Here is a tiny trained network, its code and every weight. The questions are about switching its units off for an input and a class, where a switched-off unit gives its printed mean instead of its output.

import numpy as np


def w(rows, s, z=0):
    codes = np.array(rows[::2]) - 128.0
    scale = np.full(codes.shape[1], s)
    scale[-1] = z or s
    return codes * scale


def f(y):
    return np.maximum(y, 0)


def log_softmax(a):
    a = a - a.max(-1, keepdims=True)
    return a - np.log(np.exp(a).sum(-1, keepdims=True))


def net(x, mask):
    res = np.array(x, float).reshape(1, 5) / 4 @ E
    y = f(res @ A[0][:, :-1].T + A[0][:, -1])
    res = res + np.where(mask, y, B[0][:, -1]) @ B[0][:, :-1]
    return log_softmax(res[-1] @ U[:, :-1].T + U[:, -1])


A, B = {}, {}
E = w([
[196,35,75,124,150,255],'x0',
[229,121,159,70,151,44],'x1',
[157,153,3,81,77,73],'x2',
[100,214,152,45,212,142],'x3',
[137,151,143,118,109,145],'x4',
],0.0094)
A[0] = w([
[187,94,121,79,85,209,66],'neuron 0',
[95,188,196,156,49,46,110],'neuron 1',
[47,151,129,163,109,191,91],'neuron 2',
[64,134,25,110,115,133,93],'neuron 3',
[125,129,83,70,92,79,103],'neuron 4',
[82,202,102,37,252,201,253],'neuron 5',
[124,64,140,117,71,109,175],'neuron 6',
[133,90,118,57,147,181,89],'neuron 7',
[242,103,136,99,167,100,123],'neuron 8',
[138,123,138,165,100,128,166],'neuron 9',
[67,236,201,101,107,80,106],'neuron 10',
[155,87,119,170,88,157,166],'neuron 11',
[174,119,97,93,163,186,73],'neuron 12',
[131,118,225,146,125,175,101],'neuron 13',
[76,75,234,166,172,127,181],'neuron 14',
[168,68,87,117,164,204,120],'neuron 15',
[136,154,119,93,84,146,126],'neuron 16',
[70,159,60,170,127,189,124],'neuron 17',
[96,100,69,66,74,126,125],'neuron 18',
],0.011,0.0041)
B[0] = w([
[40,54,114,155,184,88,185],'neuron 0',
[67,78,141,69,205,55,197],'neuron 1',
[173,76,215,156,187,109,192],'neuron 2',
[180,86,149,66,125,210,165],'neuron 3',
[205,84,101,26,204,164,166],'neuron 4',
[216,174,84,197,64,54,248],'neuron 5',
[133,156,137,181,75,125,163],'neuron 6',
[30,137,101,167,133,93,171],'neuron 7',
[194,108,180,124,203,124,188],'neuron 8',
[135,175,72,205,36,123,153],'neuron 9',
[106,97,100,132,146,109,215],'neuron 10',
[125,171,174,221,54,105,183],'neuron 11',
[55,136,135,135,174,69,175],'neuron 12',
[91,49,36,14,69,127,186],'neuron 13',
[220,77,83,16,30,168,211],'neuron 14',
[86,64,79,54,166,3,207],'neuron 15',
[152,149,110,81,46,181,144],'neuron 16',
[199,86,236,124,169,76,188],'neuron 17',
[143,114,140,48,158,155,160],'neuron 18',
],0.0058,0.016)
U = w([
[10,106,105,118,168,109,37],'0',
[133,94,103,62,117,198,64],'1',
[118,119,117,127,123,127,252],'2',
[153,96,209,135,197,170,153],'3',
[127,155,65,182,81,93,116],'4',
[81,156,135,149,156,187,124],'5',
],0.013,0.0038)

Each question gives the input, the list of numbers given to net, and the class t.
The units are the neurons (one row each of A and B). Each row of codes is followed by its name. A weight is (code - 128) times the scale printed after its matrix; where a second scale follows, it is the last column's (A, B and U).
mask holds one flag per neuron, in row order. A switched-off neuron (its flag False) gives its mean, the last column of its row in B, instead of its output. The means were averaged over made-up inputs and are rounded, as every weight is.
A unit's drop is (log p(t) with every unit on - log p(t) with that unit switched off) / (log p(t) with every unit on - log p(t) with every unit switched off).
The circuit of an input: a set's keep is (log p(t) with only the set's units on - log p(t) with every unit switched off) / (log p(t) with every unit on - log p(t) with every unit switched off). Starting from the 12 units with the biggest drops (on a tie, the unit counted first), units are removed one at a time, each time the one whose removal leaves the highest keep (on an exact tie, the one counted first), for as long as the keep stays at least 0.8.
units of the circuit, in order: the units of the circuit, biggest drop first
most important unit: the unit with the biggest drop
k most important neurons: the k neurons with the biggest drops, biggest first
drop when u is switched off: that unit's drop, to one decimal
input [-7,-2,-5,-7,5], class 0: most important unit : neuron 1
input [5,1,1,4,-3], class 0: units of the circuit, in order : [neuron 14; neuron 7]
input [-4,-3,-5,0,0], class 1: units of the circuit, in order : [neuron 14; neuron 13]
input [6,-7,3,-6,-1], class 3: units of the circuit, in order : [neuron 17; neuron 2]
input [6,7,6,4,3], class 3: 4 most important neurons : [neuron 8; neuron 13; neuron 14; neuron 4]
input [4,8,6,5,5], class 3: 3 most important neurons : [neuron 8; neuron 14; neuron 13]
input [-8,0,7,1,-3], class 0: 2 most important neurons : [neuron 1; neuron 14]
input [-8,4,-1,-5,-4], class 0: 2 most important neurons : [neuron 1; neuron 5]
input [-7,1,-8,-8,-5], class 1: 3 most important neurons : [neuron 14; neuron 5; neuron 13]
input [2,8,5,5,-5], class 3: 4 most important neurons : [neuron 8; neuron 14; neuron 13; neuron 4]
input [7,-2,-8,-8,-5], class 1: 2 most important neurons : [neuron 14; neuron 5]
input [6,3,6,1,5], class 0: 3 most important neurons : [neuron 0; neuron 14; neuron 12]
input [-3,-7,-3,8,2], class 4: 2 most important neurons : [neuron 5; neuron 8]
input [4,-7,-2,4,1], class 3: units of the circuit, in order : [neuron 17]
input [2,-8,-8,-4,-3], class 1: 2 most important neurons : [neuron 14; neuron 13]
input [6,3,-3,8,-6], class 4: 2 most important neurons : [neuron 5; neuron 1]
input [4,-3,-1,-2,3], class 0: 2 most important neurons : [neuron 5; neuron 15]
input [-5,-7,-5,-7,1], class 3: 3 most important neurons : [neuron 2; neuron 5; neuron 17]
input [5,-7,4,3,0], class 3: 2 most important neurons : [neuron 17; neuron 3]
input [7,6,4,0,-7], class 0: most important unit : neuron 15
input [-5,0,1,1,2], class 0: 2 most important neurons : [neuron 1; neuron 5]
input [7,4,-2,-5,-2], class 0: drop when neuron 15 is switched off : 0.2
input [-2,-2,-8,8,3], class 1: drop when neuron 14 is switched off : 0.6
input [4,5,-7,-4,8], class 2: drop when neuron 16 is switched off : 0.1
input [-2,-1,-7,2,4], class 1: drop when neuron 14 is switched off : 0.3
